Here is a tiny trained network, its code and every weight. The questions are about switching its units off for an input and a class, where a switched-off unit gives its printed mean instead of its output.

import numpy as np


def w(rows, s, z=0):
    codes = np.array(rows[::2]) - 128.0
    scale = np.full(codes.shape[1], s)
    scale[-1] = z or s
    return codes * scale


def f(y):
    return y / 2 * (1 + np.tanh(0.7978845608 * (y + 0.044715 * y**3)))


def log_softmax(a):
    a = a - a.max(-1, keepdims=True)
    return a - np.log(np.exp(a).sum(-1, keepdims=True))


def net(x, mask):
    res = np.array(x, float).reshape(1, 4) / 4 @ E
    y = f(res @ A[0][:, :-1].T + A[0][:, -1])
    res = res + np.where(mask, y, B[0][:, -1]) @ B[0][:, :-1]
    return log_softmax(res[-1] @ U[:, :-1].T + U[:, -1])


A, B = {}, {}
E = w([
[247,220,55],'x0',
[83,82,3],'x1',
[130,125,129],'x2',
[137,116,131],'x3',
],0.0068)
A[0] = w([
[190,172,146,97],'neuron 0',
[84,27,86,185],'neuron 1',
[196,155,8,217],'neuron 2',
[192,216,156,126],'neuron 3',
[87,99,201,255],'neuron 4',
[87,90,255,242],'neuron 5',
],0.0099,0.0047)
B[0] = w([
[148,81,254,153],'neuron 0',
[62,94,43,205],'neuron 1',
[192,191,86,229],'neuron 2',
[175,78,199,180],'neuron 3',
[155,177,48,226],'neuron 4',
[170,195,25,254],'neuron 5',
],0.0099,0.0083)
U = w([
[166,219,69,177],'0',
[2,46,70,189],'1',
[71,42,173,14],'2',
[37,104,213,11],'3',
[32,73,192,20],'4',
[72,58,186,3],'5',
[187,133,208,253],'6',
],0.0087,0.0038)

Each question gives the input, the list of numbers given to net, and the class t.
The units are the neurons (one row each of A and B). Each row of codes is followed by its name. A weight is (code - 128) times the scale printed after its matrix; where a second scale follows, it is the last column's (A, B and U).
mask holds one flag per neuron, in row order. A switched-off neuron (its flag False) gives its mean, the last column of its row in B, instead of its output. The means were averaged over made-up inputs and are rounded, as every weight is.
A unit's drop is (log p(t) with every unit on - log p(t) with that unit switched off) / (log p(t) with every unit on - log p(t) with every unit switched off).
The circuit of an input: a set's keep is (log p(t) with only the set's units on - log p(t) with every unit switched off) / (log p(t) with every unit on - log p(t) with every unit switched off). Starting from all 6 units, units are removed one at a time, each time the one whose removal leaves the highest keep (on an exact tie, the one counted first), for as long as the keep stays at least 0.8.
units of the circuit, in order: the units of the circuit, biggest drop first
most important unit: the unit with the biggest drop
top k neurons: the k neurons with the biggest drops, biggest first
drop of u: that unit's drop, to one decimal
input [-3,3,2,4], class 1: top 2 neurons -> (neuron 2; neuron 1)
input [-3,2,5,-6], class 1: units of the circuit, in order -> (neuron 2; neuron 1)
input [-1,5,3,6], class 1: units of the circuit, in order -> (neuron 5; neuron 1)
input [0,1,7,-1], class 1: most important unit -> neuron 5
input [-8,-2,-4,1], class 0: top 2 neurons -> (neuron 5; neuron 4)
input [-3,4,0,-8], class 1: units of the circuit, in order -> (neuron 1; neuron 2)
input [-1,6,5,3], class 1: top 2 neurons -> (neuron 5; neuron 1)
input [-8,-3,3,-2], class 0: top 2 neurons -> (neuron 5; neuron 4)
input [-2,6,8,4], class 1: top 2 neurons -> (neuron 1; neuron 5)
input [5,-3,3,-3], class 6: drop of neuron 1 -> 0.0
input [-8,-5,-2,4], class 0: drop of neuron 5 -> 0.3
input [-7,-6,-7,-8], class 0: drop of neuron 5 -> 0.2
